Here is a tiny trained network, its code and every weight. The questions are about switching its units off for an input and a class, where a switched-off unit gives its printed mean instead of its output.

import numpy as np


def w(rows, s, z=0):
    codes = np.array(rows[::2]) - 128.0
    scale = np.full(codes.shape[1], s)
    scale[-1] = z or s
    return codes * scale


def f(y):
    return y / 2 * (1 + np.tanh(0.7978845608 * (y + 0.044715 * y**3)))


def log_softmax(a):
    a = a - a.max(-1, keepdims=True)
    return a - np.log(np.exp(a).sum(-1, keepdims=True))


def net(x, mask):
    res = np.array(x, float).reshape(1, 3) / 4 @ E
    y = f(res @ A[0][:, :-1].T + A[0][:, -1])
    res = res + np.where(mask, y, B[0][:, -1]) @ B[0][:, :-1]
    return log_softmax(res[-1] @ U[:, :-1].T + U[:, -1])


A, B = {}, {}
E = w([
[113,196,29,175],'x0',
[43,182,140,69],'x1',
[93,4,90,85],'x2',
],0.011)
A[0] = w([
[148,136,16,98,108],'N1',
[180,81,180,164,48],'N2',
[138,68,87,114,167],'N3',
[127,154,50,116,126],'N4',
[192,100,134,189,151],'N5',
[135,78,121,114,246],'N6',
[149,143,71,139,97],'N7',
[170,118,179,87,208],'N8',
[127,111,186,96,37],'N9',
[165,123,187,42,160],'N10',
[83,124,90,205,71],'N11',
[162,136,41,167,126],'N12',
[142,189,65,147,29],'N13',
[59,157,131,85,109],'N14',
[142,157,140,142,121],'N15',
[6,199,152,16,217],'N16',
[148,204,173,165,80],'N17',
[142,162,45,101,87],'N18',
[165,161,195,224,144],'N19',
[72,178,178,157,127],'N20',
[178,92,121,189,156],'N21',
[110,74,66,114,104],'N22',
[56,79,103,121,145],'N23',
[172,100,204,130,190],'N24',
[163,79,202,120,90],'N25',
[185,183,132,95,121],'N26',
],0.013,0.0012)
B[0] = w([
[12,212,167,102,194],'N1',
[138,165,141,157,202],'N2',
[178,131,93,66,202],'N3',
[124,251,185,155,181],'N4',
[200,110,46,176,208],'N5',
[112,106,121,114,190],'N6',
[47,200,123,165,169],'N7',
[50,144,172,143,185],'N8',
[61,130,154,131,175],'N9',
[35,151,168,152,200],'N10',
[76,208,134,130,173],'N11',
[89,203,134,208,209],'N12',
[71,147,132,112,202],'N13',
[198,70,118,226,177],'N14',
[129,135,112,95,153],'N15',
[212,80,52,223,249],'N16',
[151,146,127,28,212],'N17',
[95,185,145,135,180],'N18',
[163,95,99,33,223],'N19',
[146,41,76,86,174],'N20',
[205,2,36,193,203],'N21',
[140,143,129,18,202],'N22',
[173,115,76,45,197],'N23',
[91,146,201,172,205],'N24',
[127,204,194,160,214],'N25',
[150,119,104,52,170],'N26',
],0.0071,0.011)
U = w([
[161,73,85,226,247],'0',
[36,133,197,163,87],'1',
[137,93,114,6,32],'2',
],0.011,0.0015)

Each question gives the input, the list of numbers given to net, and the class t.
The units are the neurons (one row each of A and B). Each row of codes is followed by its name. A weight is (code - 128) times the scale printed after its matrix; where a second scale follows, it is the last column's (A, B and U).
mask holds one flag per neuron, in row order. A switched-off neuron (its flag False) gives its mean, the last column of its row in B, instead of its output. The means were averaged over made-up inputs and are rounded, as every weight is.
A unit's drop is (log p(t) with every unit on - log p(t) with that unit switched off) / (log p(t) with every unit on - log p(t) with every unit switched off).
The circuit of an input: a set's keep is (log p(t) with only the set's units on - log p(t) with every unit switched off) / (log p(t) with every unit on - log p(t) with every unit switched off). Starting from the 12 units with the biggest drops (on a tie, the unit counted first), units are removed one at a time, each time the one whose removal leaves the highest keep (on an exact tie, the one counted first), for as long as the keep stays at least 0.8.
circuit, biggest first: the units of the circuit, biggest drop first
most important unit: the unit with the biggest drop
top k neurons: the k neurons with the biggest drops, biggest first
drop when u is switched off: that unit's drop, to one decimal
input [-3,-1,1], class 1: circuit, biggest first -> (N16 N19)
input [0,8,-7], class 0: circuit, biggest first -> (N16)
input [6,8,5], class 0: top 2 neurons -> (N16 N14)
input [2,0,0], class 1: circuit, biggest first -> (N16 N19)
input [1,2,-3], class 2: circuit, biggest first -> (N12 N24)
input [6,6,-2], class 0: top 4 neurons -> (N16 N14 N20 N10)
input [6,-4,7], class 2: top 3 neurons -> (N22 N3 N23)
input [1,-2,-3], class 2: top 2 neurons -> (N16 N14)
input [2,-6,7], class 2: top 2 neurons -> (N22 N16)
input [8,-6,-8], class 1: top 2 neurons -> (N12 N7)
input [2,-6,-8], class 2: top 3 neurons -> (N19 N17 N16)
input [-1,-4,-6], class 2: drop when N19 is switched off -> 0.3
input [-4,-3,-8], class 2: drop when N5 is switched off -> 0.0
input [0,5,-8], class 2: most important unit -> N17
input [5,1,-8], class 2: drop when N17 is switched off -> 0.1
